Known rows:
(49): [ 10.7  14.0  10.3  -7.1  14.3  -5.2 -14.8  24.9   0.0 -14.4  11.1  16.5
   3.7]
(656): [ -7.5 -19.0  12.6  39.9  33.0 -11.5   9.7  75.5   9.1  -5.1  22.7  21.8
  10.9]
(402): [ -8.0  -0.2   2.5   4.6  -2.0   4.1 -18.8   5.5   1.3  -2.1  18.2  17.2
   6.5]
(445): [ -0.4   6.5   8.3  -4.6   0.3  12.8 -22.4  -7.7   7.9   0.2  15.5  14.7
   8.6]
(544): [  9.3  -3.8  -3.8 -15.1   2.2  31.5   9.1 -12.1  22.1 -26.7   5.1  10.2
 -12.2]
(232): [  6.3  14.2  21.7  -3.3  21.6  -9.0  -2.7   3.9  22.2 -15.1  15.6  25.0
  -1.0]
(769): [  5.5  12.8  -0.9  -1.1   6.5   2.2  -8.6  12.7 -11.5  -7.9  12.1   5.2
   2.7]
(470): [ 15.2   2.3 -31.3  -3.9 -10.1  31.9  22.6 -18.1  -1.8 -29.4  19.8 -11.0
   3.6]
(21): [ 24.1  18.0   7.5 -14.0  17.5   1.4 -14.2 -17.0   6.0  -5.8  12.1   8.6
   7.6]
(127): [-29.9  13.0  -8.4  46.3 -12.8 -15.3  48.9 -11.4   9.5  -9.0  13.1 -13.1
  13.2]
(347): [ 14.7 -15.7   9.5  34.8  36.0 -14.9  -2.6  64.6  18.1 -11.3  29.0  16.6
  19.5]
(316): [-32.2   9.6 -11.0  33.6 -16.6   0.6  29.9 -20.6  10.3  -6.9  18.1 -11.3
  11.4]
(683): [  5.9   9.4   0.5  -0.9  15.8  13.0 -18.6  13.6 -13.8  -4.7  16.3  18.6
   4.5]
(473): [-70.5   4.0  -6.7  -8.1  -2.3  43.6  38.4 -29.0 -26.3  -5.5  18.9  13.7
  -4.4]
(131): [-66.5   6.4   6.0  -8.0 -25.1  59.1  29.9 -27.5 -19.1   1.0  12.5   3.8
   1.6]
(633): [ -7.8   3.2  13.4   5.5 -14.4  16.6 -25.4  15.9  -2.4   1.1  16.1  12.7
  10.3]
(212): [ 10.5  13.7  -0.1  -0.6   3.6  -3.6  -7.6  18.3 -11.0  -8.7  13.3   4.6
   4.2]
(466): [-6.3  9.6  0.1  1.5 -0.5  8.5 -7.9 14.2 -6.5 -5.8 12.2  7.6  2.8]
(635): [-10.3   0.3 -14.6  19.4  -5.6   2.2  21.6  -0.6 -12.1  10.5  17.6  -7.4
 -12.4]
(519): [-7.7  5.6  2.7  3.4 -5.7  4.9 -9.0 24.2 -8.0 -7.5 12.9  7.3  2.2]
(373): [-21.4  -4.4 -24.1  19.9 -17.4  27.9   7.4 -30.4  -8.5 -15.9  27.6  -7.5
  11.7]
(488): [ 40.3   1.8 -14.6 -21.6  -3.4  30.6  27.0 -30.1  25.9 -28.9  10.4  -4.5
  -0.9]
(511): [-20.0 -11.2  -9.8  36.3   6.0  11.5   2.1  14.8  -4.1  -8.1  30.8   4.8
  16.0]
(730): [-31.5   3.4   3.4  -0.7  -3.4  35.2  19.3 -15.6   3.8  -2.5  14.7   6.3
   1.2]

Facts:
(117): α (84)
(119): α (517) (154)
(127): Δ (316)
(131): α (84) (730) (455); Δ (662)
(133): α (91) (60) (154) (769); Δ (686)
(210): α (132); Δ (232)
(212): α (91) (596) (769)
(213): α (131) (567)
(214): α (648)
(221): α (648) (216)
(232): Δ (49)
(273): α (221) (216) (563)
(298): Δ (638)
(316): α (445); Δ (455)
(347): α (488) (21) (445); Δ (511)
(352): α (563)
(373): Δ (470)
(402): α (132)
(433): Δ (214)
(437): α (91)
(445): α (132) (730)
(455): α (437)
(466): α (711)
(470): α (133) (214) (21) (683); Δ (488)
(473): α (210) (154); Δ (596)
(475): α (648) (49) (466)
(488): Δ (544)
(49): α (648) (91) (214)
(511): Δ (373)
(514): α (517) (209)
(517): α (221) (154)
(519): α (711)
(526): Δ (656)
(544): Δ (117)
(566): Δ (91)
(577): α (347)
(596): Δ (131)
(619): Δ (705)
(633): α (232) (84)
(635): Δ (133)
(638): α (711); Δ (127)
(656): Δ (347)
(662): α (473)
(683): α (154) (119)
(686): α (216); Δ (566)
(710): α (221)
(711): α (648) (437)
(714): α (154)
(730): α (710); Δ (473)
(750): α (566) (544); Δ (298)
(765): α (470) (492) (212) (577)
(769): α (91) (49)
(773): α (154)
(84): α (445)
(91): Δ (210)
(97): α (210) (677)

Rows, some named above:
[ -4.5 -17.7  14.5  38.8  32.2  -5.1   8.9  79.1   8.3  -5.1  22.8  21.7
   9.2] => (656)
[  8.2   2.9  10.3  -5.1  -9.4  15.7 -21.7  15.0   8.2  -5.1  11.2  14.9
   5.9] => (117)
[ 11.1  13.9  -6.6  -8.8  28.3  17.1 -17.5 -24.6  -7.2  -3.3  17.1  19.5
   4.4] => (154)
[-20.6  -3.2   7.0  20.5   3.7   2.7   6.7  17.3   7.6 -14.2  11.3  10.2
  -4.5] => (750)
[-63.6  18.2  -2.5 -18.4  -9.0  39.9  53.5 -50.6 -26.2  -4.6  10.5  -0.9
  -3.1] => (596)
[ -7.0   3.9   5.4   4.5  -3.7   2.9 -12.0  36.7  -7.7  -8.0  11.6   8.3
   3.3] => (475)
[-32.6   5.0   3.0  -3.8   1.0  22.3 -13.4  -5.5 -17.2  -2.8  17.6  22.0
   3.8] => (662)
[  0.7   6.0   8.6  -4.2   0.9  10.2 -24.1 -10.6   7.5  -2.1  16.3  14.4
   8.9] => (445)
[-28.7   8.2 -13.3  34.7 -16.0  -1.4  28.1 -19.4  10.3  -6.1  19.0 -11.9
  12.1] => (316)
[ -7.6  10.5   9.1   1.4  -6.6  17.3 -20.4  -8.1  -1.1   2.5  13.8   9.8
   8.5] => (567)
[  8.0   2.1 -48.6  22.3   1.0  -7.4  33.2  17.7 -36.9  22.8  22.7 -23.1
 -31.1] => (133)
[ 13.8 -14.0   9.5  35.4  37.4 -10.7  -0.8  67.2  14.5 -11.9  28.4  16.3
  19.3] => (347)
[-29.3  10.5 -14.3  35.5 -16.8  -4.7  29.4 -22.4  11.6  -6.6  18.6 -11.5
  12.2] => (316)
[ -0.8   7.1   1.3  -4.3   7.3   9.7 -17.5 -30.3   7.0  -1.3  18.7  17.4
   4.7] => (132)
[ -2.8   8.0   6.1  -2.0  10.9  25.7 -20.9   2.7  -8.5  -0.1  13.9  17.2
   7.3] => (209)
[ -9.1   2.5   2.9  36.9   5.1 -12.4  45.6  26.7  17.6 -10.4   9.5   1.9
   6.9] => (298)
[  9.1   2.7 -45.6  25.1   1.9  -8.8  34.2  17.3 -36.9  20.7  22.9 -25.8
 -30.3] => (133)
[-11.1   2.1   9.0   4.4   5.6  18.6 -22.8  28.7 -12.8  -2.2  14.3  19.5
   6.6] => (514)
[ -3.5  10.2   9.2   1.4  -5.4  16.6 -18.4  -7.2  -1.7   3.5  13.9   8.0
   7.3] => (567)
[  9.5  12.4   2.0   2.6   3.2  -5.8  -9.4  17.9 -13.0  -8.4  13.6   3.8
   4.4] => (212)
[  8.2  10.4   5.2  -1.8  37.2 -32.3   3.8   4.8  17.1 -17.4  21.8  31.5
 -13.0] => (210)
[-17.6   7.9  -9.7  45.5  -5.8 -19.0  54.1  39.7  14.8 -17.9   9.5  -8.5
   8.7] => (638)
[  5.3  11.8   3.2  -4.6   7.8   5.8 -10.5  10.3  -0.2  -5.1  12.2   7.1
   4.2] => (214)
[-18.6  -2.4   2.5   8.1  -2.1  -1.4 -16.2  14.4  -5.5  -1.6  20.6  20.8
   3.7] => (97)
[  7.0   7.0 -19.8   8.7  12.0 -12.4  -1.0 -25.0 -12.0  15.4  18.0  -6.9
 -39.4] => (566)
[ -4.8   8.8   8.2  -3.0  -3.0  19.2 -23.1 -15.3   7.1   1.6  15.6  11.3
   9.3] => (84)
[-9.1 -5.5  4.9 22.8 13.7 -1.8 15.9 35.4  1.9 -3.3 18.7 11.4  2.6] => (526)
[ -7.5  10.8   7.3   1.2  -8.2  22.0 -20.6  -9.1  -1.6   2.5  13.6   9.7
   7.7] => (567)
[ -9.6   2.2  -2.4   4.4   6.2   1.4 -14.8 -12.0  -0.6  -1.4  19.6  18.4
   3.1] => (677)
[-69.2   4.4  -8.7  -5.6  -1.0  43.8  37.5 -31.4 -25.3  -6.1  17.7  13.9
  -3.8] => (473)
[20.0 11.1  9.8 -1.8  4.0 -8.2 -8.9 28.7 -6.3 -7.4 12.6  5.7  6.6] => (765)
[-59.4  19.4  -1.1 -19.3  -9.3  40.4  56.4 -53.9 -28.6  -4.8  10.3  -3.2
  -2.3] => (596)
[-17.6   8.4  -8.7  46.4  -3.5 -20.9  54.9  36.9  16.1 -17.1   9.2  -8.5
   8.4] => (638)
[-26.1   0.2   6.6  21.6   3.5   3.0   5.5  16.9   9.7 -12.8  10.7   9.5
  -4.5] => (750)
[ -8.3  -6.1 -32.4  20.6  -7.8   5.0  23.9  20.0 -23.7  35.0  20.4 -21.6
 -35.2] => (686)
[ 33.2  21.9 -19.8  -4.3  34.9 -23.3  22.1  -9.4  -3.5  -4.2  18.2   0.2
 -24.3] => (91)
[-7.4 17.5 -4.0 10.9 -8.3  5.2 -3.5 -6.4 -7.8 -4.8 14.6 -0.4  7.7] => (455)
[  7.0  13.2  -0.2  -8.5  10.4  14.0 -11.0 -13.0   2.5  -5.7  11.1   7.7
   3.2] => (648)

